Here is a tiny trained network, its code and every weight. The questions are about switching its units off for an input and a target symbol, where a switched-off unit gives its printed mean instead of its output.

import numpy as np


def w(rows, s, z=0):
    codes = np.array(rows[::2]) - 128.0
    scale = np.full(codes.shape[1], s)
    scale[-1] = z or s
    return codes * scale


def f(y):
    return y / 2 * (1 + np.tanh(0.7978845608 * (y + 0.044715 * y**3)))


def softmax(a):
    e = np.exp(a - a.max(-1, keepdims=True))
    return e / e.sum(-1, keepdims=True)


def log_softmax(a):
    a = a - a.max(-1, keepdims=True)
    return a - np.log(np.exp(a).sum(-1, keepdims=True))


def net(x, mask):
    ids = ['αβγεηθλξσψω'.index(c) for c in x.split()]
    T = len(ids)
    res = E[ids] + P[:T]
    u = 0
    for l in range(2):
        q, k, v = (res @ M[l].T for M in (Q, K, V))
        z = softmax(np.where(np.tri(T) > 0, q @ k.T / 2**0.5, -1e9)) @ v
        res = res + np.where(mask[u], z, O[l][:, -1]) @ O[l][:, :-1]
        u += 1
        y = f(res @ A[l][:, :-1].T + A[l][:, -1])
        res = res + np.where(mask[u : u + 12], y, B[l][:, -1]) @ B[l][:, :-1]
        u += 12
    return log_softmax(res[-1] @ U[:, :-1].T + U[:, -1])


Q, K, V, O, A, B = {}, {}, {}, {}, {}, {}
E = w([
[163,89,158,82,52,216,152,219,50,142],'α',
[131,69,175,156,112,84,82,134,158,175],'β',
[45,228,179,192,137,193,152,223,126,81],'γ',
[57,60,144,180,95,165,16,179,132,107],'ε',
[37,106,140,240,122,88,88,143,163,167],'η',
[174,201,213,251,167,97,196,80,169,73],'θ',
[130,97,116,43,187,125,101,137,95,51],'λ',
[208,172,217,204,142,173,194,199,135,139],'ξ',
[136,202,69,194,129,50,72,174,164,90],'σ',
[216,137,133,191,193,40,134,152,72,128],'ψ',
[209,99,171,89,16,175,235,63,34,72],'ω',
],0.016)
P = w([
[202,235,79,70,229,206,4,90,49,238],'0',
[160,113,47,132,137,150,192,116,112,121],'1',
[172,150,154,111,192,96,42,114,1,231],'2',
[164,99,63,129,133,148,174,104,111,106],'3',
[114,153,163,104,198,95,75,146,39,211],'4',
[158,86,75,130,117,137,178,115,126,88],'5',
[83,141,195,125,184,108,88,131,63,185],'6',
[154,89,67,120,121,136,190,111,120,92],'7',
[84,155,193,118,133,103,76,167,92,164],'8',
[155,71,77,121,119,138,167,112,132,76],'9',
[62,173,188,101,116,105,76,210,118,143],'10',
[140,82,74,121,109,130,188,118,125,71],'11',
[62,165,205,88,95,101,64,216,149,113],'12',
[140,74,71,131,109,136,187,120,130,82],'13',
],0.01)
Q[0] = w([
[245,183,210,64,143,138,254,135,192,140],'0.h1',
[141,191,67,174,186,51,152,78,216,107],'0.h1',
],0.0087)
K[0] = w([
[232,182,242,133,155,161,189,185,95,73],'0.h1',
[155,247,86,223,159,2,126,82,172,108],'0.h1',
],0.007)
V[0] = w([
[77,122,252,55,52,149,109,145,104,103],'0.h1',
[198,142,115,161,184,119,172,137,72,121],'0.h1',
],0.0034)
O[0] = w([
[219,254,155,183,178,164,106,60,106,202,226],'0.h1',
[117,72,188,217,43,91,81,177,114,86,252],'0.h1',
],0.0083,0.0019)
A[0] = w([
[94,90,130,151,118,134,202,153,138,154,87],'0.n1',
[85,180,204,205,90,108,80,167,138,150,77],'0.n2',
[141,105,106,76,95,187,202,106,184,117,95],'0.n3',
[109,139,65,188,93,93,148,55,118,155,38],'0.n4',
[97,132,52,150,173,148,198,67,185,17,44],'0.n5',
[144,177,216,96,207,65,124,32,98,166,138],'0.n6',
[96,254,154,130,240,135,128,142,132,142,143],'0.n7',
[253,89,86,160,192,61,227,52,199,131,24],'0.n8',
[170,96,198,101,135,93,84,109,95,105,156],'0.n9',
[147,174,83,57,52,216,143,131,217,188,2],'0.n10',
[167,166,36,169,101,186,220,44,89,121,32],'0.n11',
[30,145,134,119,185,85,66,103,97,91,82],'0.n12',
],0.0074,0.0079)
B[0] = w([
[139,134,173,152,158,158,113,135,121,105,126],'0.n1',
[95,84,103,66,161,110,78,122,132,111,254],'0.n2',
[149,103,180,146,81,109,49,97,64,171,133],'0.n3',
[131,128,118,100,150,183,91,192,150,137,108],'0.n4',
[123,254,173,115,144,135,111,115,117,99,136],'0.n5',
[151,158,74,99,69,145,84,172,173,139,183],'0.n6',
[151,77,125,103,104,99,72,121,101,157,221],'0.n7',
[120,113,171,183,116,110,112,116,43,121,144],'0.n8',
[93,128,134,127,140,110,133,161,121,147,244],'0.n9',
[144,103,165,143,187,149,134,91,119,112,119],'0.n10',
[157,72,193,121,132,110,82,119,181,55,144],'0.n11',
[162,128,176,133,87,134,122,156,179,170,156],'0.n12',
],0.012,0.0043)
Q[1] = w([
[100,166,2,201,95,38,62,119,76,142],'1.h1',
[123,176,69,29,116,144,70,86,196,209],'1.h1',
],0.0078)
K[1] = w([
[150,112,38,205,162,50,43,67,163,56],'1.h1',
[95,149,174,108,75,130,3,162,206,141],'1.h1',
],0.007)
V[1] = w([
[99,145,95,154,2,201,184,137,13,212],'1.h1',
[188,175,152,63,144,111,192,180,142,88],'1.h1',
],0.0037)
O[1] = w([
[2,97,64,73,151,150,158,225,208,91,254],'1.h1',
[69,117,94,165,137,162,89,177,87,97,96],'1.h1',
],0.007,0.003)
A[1] = w([
[122,143,113,113,109,226,184,95,114,130,2],'1.n1',
[200,180,124,144,139,107,114,92,108,206,66],'1.n2',
[136,100,79,94,90,79,215,100,78,94,109],'1.n3',
[77,125,98,216,185,101,144,88,202,144,6],'1.n4',
[5,128,98,118,138,123,97,169,171,145,44],'1.n5',
[85,149,71,186,126,109,105,183,134,148,124],'1.n6',
[114,84,123,62,165,119,129,105,92,89,84],'1.n7',
[78,101,114,234,108,152,133,110,189,95,93],'1.n8',
[121,113,132,157,162,70,84,135,174,202,126],'1.n9',
[100,80,154,101,150,155,127,133,122,195,161],'1.n10',
[89,123,143,130,160,94,105,78,85,167,24],'1.n11',
[110,84,74,104,49,215,148,93,152,105,166],'1.n12',
],0.012,0.0066)
B[1] = w([
[206,151,144,191,112,114,74,192,61,81,143],'1.n1',
[232,119,166,139,211,173,45,132,110,52,163],'1.n2',
[159,102,73,83,164,70,130,170,84,140,154],'1.n3',
[156,95,2,169,42,190,48,144,19,60,137],'1.n4',
[132,62,171,177,240,125,123,119,144,65,194],'1.n5',
[136,109,150,95,89,156,87,74,188,104,210],'1.n6',
[154,89,109,112,144,167,232,52,186,155,138],'1.n7',
[138,135,74,205,157,185,181,62,148,189,185],'1.n8',
[104,159,109,86,90,176,198,137,57,139,253],'1.n9',
[139,155,135,144,65,47,115,101,124,75,253],'1.n10',
[222,208,79,138,120,163,122,251,149,162,141],'1.n11',
[167,172,143,82,172,118,30,72,109,166,215],'1.n12',
],0.0089,0.0081)
U = w([
[175,188,110,118,132,161,119,184,106,146,151],'α',
[2,135,144,105,12,110,170,121,103,188,255],'β',
[23,121,181,115,135,119,126,173,144,72,166],'γ',
[108,135,148,159,165,88,86,119,173,218,144],'ε',
[90,102,102,132,101,175,143,155,92,97,13],'η',
[105,181,150,148,149,125,160,126,98,95,72],'θ',
[105,159,99,79,165,157,188,143,119,97,120],'λ',
[151,119,157,151,125,172,174,209,186,159,151],'ξ',
[152,163,99,148,93,80,126,159,207,76,91],'σ',
[138,106,113,169,156,63,126,172,135,146,62],'ψ',
[143,104,154,125,107,131,152,134,140,103,28],'ω',
],0.0079,0.0061)

Each question gives the input, a string of symbols that net reads in full, and the target symbol t.
The units are the heads (2 rows each of Q, K, V and O) and the neurons (one row each of A and B). Each row of codes is followed by its name. A weight is (code - 128) times the scale printed after its matrix; where a second scale follows, it is the last column's (O, A, B and U).
mask holds one flag per unit, layer by layer, with each layer's heads first. A switched-off unit (its flag False) gives its mean, the last column of its rows in O or B, instead of its output. The means were averaged over made-up inputs and are rounded, as every weight is.
A unit's drop is (log p(t) with every unit on - log p(t) with that unit switched off) / (log p(t) with every unit on - log p(t) with every unit switched off).
The circuit of an input: a set's keep is (log p(t) with only the set's units on - log p(t) with every unit switched off) / (log p(t) with every unit on - log p(t) with every unit switched off). Starting from the 12 units with the biggest drops (on a tie, the unit counted first), units are removed one at a time, each time the one whose removal leaves the highest keep (on an exact tie, the one counted first), for as long as the keep stays at least 0.8.
circuit, biggest first: the units of the circuit, biggest drop first
unit that matters most: the unit with the biggest drop
k most important neurons: the k neurons with the biggest drops, biggest first
k most important neurons of layer l: the k neurons of layer l with the biggest drops, biggest first
input ξ α ξ α ξ, target γ: circuit, biggest first : (0.h1, 1.h1, 0.n2)
input ε α α η ω α ξ θ ε ψ ξ λ λ, target β: 2 most important neurons of layer 0 : (0.n7, 0.n9)
input ε η ψ ξ ξ ξ η α β, target α: circuit, biggest first : (1.h1, 0.n2, 1.n11)
input ξ α ψ ψ ξ ξ β ξ σ, target α: circuit, biggest first : (1.h1, 0.n2, 1.n9, 1.n11)
input α θ η λ γ α ξ α α ω α α ξ, target β: 3 most important neurons : (0.n7, 1.n9, 1.n5)
input ψ θ α ψ α α α ε, target ε: 3 most important neurons : (1.n12, 1.n9, 1.n8)
input θ ε γ, target α: circuit, biggest first : (0.n7, 1.h1, 1.n11)
input ε α α α λ ψ α ε ξ α γ α σ, target α: 4 most important neurons : (1.n2, 0.n7, 1.n9, 0.n2)
input ξ ξ β λ α θ α θ ω, target α: circuit, biggest first : (0.n6, 0.h1)
input α β θ η α α ξ, target α: most important neuron : (0.n6)
input σ ξ α σ θ ξ θ ξ ξ α, target α: 3 most important neurons : (1.n12, 0.n2, 1.n1)
input λ α α σ σ ξ ω ξ β α σ β ξ, target γ: circuit, biggest first : (0.n2, 1.h1)
input α ξ α, target β: circuit, biggest first : (1.h1, 1.n2)
input α α ξ α α ξ ε α ψ, target α: circuit, biggest first : (1.h1, 1.n2, 1.n11)
input ε ε γ ω ψ ψ λ ε ξ ξ λ, target β: 4 most important neurons : (0.n7, 0.n12, 1.n2, 0.n2)
input ψ ξ α ω ξ α σ ψ ε λ β, target α: circuit, biggest first : (1.h1, 0.h1, 1.n2, 1.n9)
input α ε ε α γ, target α: 3 most important neurons : (0.n7, 1.n11, 1.n9)
input θ α α η ψ ω ε ψ α σ ξ ξ θ θ, target θ: unit that matters most : 0.n5
input θ ε σ λ α η ξ, target α: circuit, biggest first : (0.n7, 0.n6, 1.n2, 1.n9)
input σ η σ γ σ η ξ α ψ σ σ, target γ: 3 most important neurons : (1.n5, 0.n2, 1.n8)
input β σ ξ α η α γ ψ α, target γ: circuit, biggest first : (1.h1, 1.n5, 0.n7)
input η α ε, target α: most important neuron of layer 0 : (0.n2)
input λ θ ε, target α: circuit, biggest first : (1.h1, 1.n11)
input ω α ψ ξ β γ λ, target α: 4 most important neurons of layer 0 : (0.n6, 0.n2, 0.n12, 0.n7)
input ξ α α, target β: circuit, biggest first : (1.h1, 1.n2, 1.n10)
